Below are the code and all the weights of a small trained network. Each question names an input and a class and asks about switching units off, where a switched-off unit gives its printed mean instead of its output.

import numpy as np


def w(rows, s, z=0):
    codes = np.array(rows[::2]) - 128.0
    scale = np.full(codes.shape[1], s)
    scale[-1] = z or s
    return codes * scale


def f(y):
    return y / 2 * (1 + np.tanh(0.7978845608 * (y + 0.044715 * y**3)))


def log_softmax(a):
    a = a - a.max(-1, keepdims=True)
    return a - np.log(np.exp(a).sum(-1, keepdims=True))


def net(x, mask):
    res = np.array(x, float).reshape(1, 4) / 4 @ E
    y = f(res @ A[0][:, :-1].T + A[0][:, -1])
    res = res + np.where(mask, y, B[0][:, -1]) @ B[0][:, :-1]
    return log_softmax(res[-1] @ U[:, :-1].T + U[:, -1])


A, B = {}, {}
E = w([
[150,218,156,130,68,1],'x0',
[137,38,30,175,45,86],'x1',
[182,214,34,171,110,185],'x2',
[141,125,79,28,174,95],'x3',
],0.0089)
A[0] = w([
[178,178,46,89,142,137,160],'neuron 0',
[124,202,136,74,128,184,138],'neuron 1',
[142,35,68,148,101,105,55],'neuron 2',
[28,113,126,149,188,225,229],'neuron 3',
[201,230,138,160,123,72,156],'neuron 4',
[156,187,161,88,40,64,160],'neuron 5',
[143,161,157,132,80,87,53],'neuron 6',
[165,95,88,147,90,98,3],'neuron 7',
[164,78,83,167,3,130,139],'neuron 8',
[89,55,199,67,144,65,157],'neuron 9',
[125,169,151,120,152,155,20],'neuron 10',
[161,152,83,178,176,150,55],'neuron 11',
[117,147,166,220,88,167,134],'neuron 12',
[106,168,176,111,191,133,78],'neuron 13',
[132,97,126,96,121,222,7],'neuron 14',
[113,198,205,150,147,185,49],'neuron 15',
[104,111,106,123,132,172,16],'neuron 16',
],0.013,0.0061)
B[0] = w([
[77,172,175,167,34,198,216],'neuron 0',
[69,111,74,84,81,96,199],'neuron 1',
[114,93,101,47,157,99,206],'neuron 2',
[155,49,160,20,129,139,255],'neuron 3',
[84,41,175,70,133,150,247],'neuron 4',
[167,44,152,40,184,173,247],'neuron 5',
[173,43,157,74,192,134,172],'neuron 6',
[95,122,90,245,176,78,159],'neuron 7',
[49,132,88,56,128,96,247],'neuron 8',
[55,140,176,117,36,185,251],'neuron 9',
[91,106,85,147,198,74,146],'neuron 10',
[46,74,215,98,185,150,157],'neuron 11',
[132,171,134,49,45,176,187],'neuron 12',
[126,66,41,119,100,26,190],'neuron 13',
[160,71,165,209,149,172,171],'neuron 14',
[63,90,58,74,92,60,187],'neuron 15',
[87,54,131,81,191,91,140],'neuron 16',
],0.011,0.012)
U = w([
[67,118,153,137,87,160,195],'0',
[174,50,139,106,231,145,79],'1',
[93,108,49,125,140,10,74],'2',
[120,124,117,109,76,159,254],'3',
[121,159,140,103,101,155,136],'4',
[228,230,194,200,148,96,2],'5',
[247,180,158,231,163,110,2],'6',
[167,208,129,214,109,94,2],'7',
],0.012,0.0083)

Each question gives the input, the list of numbers given to net, and the class t.
The units are the neurons (one row each of A and B). Each row of codes is followed by its name. A weight is (code - 128) times the scale printed after its matrix; where a second scale follows, it is the last column's (A, B and U).
mask holds one flag per neuron, in row order. A switched-off neuron (its flag False) gives its mean, the last column of its row in B, instead of its output. The means were averaged over made-up inputs and are rounded, as every weight is.
A unit's drop is (log p(t) with every unit on - log p(t) with that unit switched off) / (log p(t) with every unit on - log p(t) with every unit switched off).
The circuit of an input: a set's keep is (log p(t) with only the set's units on - log p(t) with every unit switched off) / (log p(t) with every unit on - log p(t) with every unit switched off). Starting from the 12 units with the biggest drops (on a tie, the unit counted first), units are removed one at a time, each time the one whose removal leaves the highest keep (on an exact tie, the one counted first), for as long as the keep stays at least 0.8.
circuit, biggest first: the units of the circuit, biggest drop first
most important unit: the unit with the biggest drop
k most important neurons: the k neurons with the biggest drops, biggest first
drop of u: that unit's drop, to one decimal
input [-4,6,8,4], class 0: most important unit -> neuron 0
input [-1,-4,7,4], class 0: circuit, biggest first -> (neuron 0; neuron 11)
input [-1,-7,-4,-6], class 2: circuit, biggest first -> (neuron 15; neuron 13)
input [-6,6,-7,5], class 0: 3 most important neurons -> (neuron 9; neuron 5; neuron 6)
input [8,6,6,-6], class 1: 3 most important neurons -> (neuron 5; neuron 6; neuron 9)
input [-7,1,7,5], class 0: 2 most important neurons -> (neuron 0; neuron 5)
input [-1,7,8,2], class 0: 4 most important neurons -> (neuron 0; neuron 11; neuron 13; neuron 15)
input [5,-7,6,-3], class 2: 3 most important neurons -> (neuron 15; neuron 9; neuron 13)
input [2,-2,-5,-8], class 3: 2 most important neurons -> (neuron 12; neuron 0)
input [-2,0,-1,2], class 4: 2 most important neurons -> (neuron 5; neuron 4)
input [8,3,7,0], class 1: 3 most important neurons -> (neuron 5; neuron 6; neuron 9)
input [4,3,6,4], class 0: circuit, biggest first -> (neuron 0; neuron 4)
input [7,7,7,-2], class 0: 2 most important neurons -> (neuron 0; neuron 8)
input [4,8,-2,-3], class 2: most important unit -> neuron 8
input [-7,-8,-6,-6], class 2: 2 most important neurons -> (neuron 15; neuron 13)
input [-7,-8,3,4], class 2: 4 most important neurons -> (neuron 1; neuron 13; neuron 15; neuron 5)
input [0,-5,7,4], class 0: 2 most important neurons -> (neuron 0; neuron 11)
input [-2,0,0,-1], class 4: 3 most important neurons -> (neuron 5; neuron 4; neuron 6)
input [6,1,3,-2], class 1: 2 most important neurons -> (neuron 5; neuron 9)
input [-7,7,4,0], class 1: most important unit -> neuron 14
input [8,8,3,-4], class 1: 3 most important neurons -> (neuron 5; neuron 6; neuron 4)
input [-1,7,2,7], class 2: drop of neuron 8 -> 0.0
input [0,-7,4,4], class 2: drop of neuron 13 -> 0.1
input [7,-5,1,-7], class 1: drop of neuron 5 -> 0.3
input [-1,-2,-3,-5], class 3: drop of neuron 4 -> 0.2
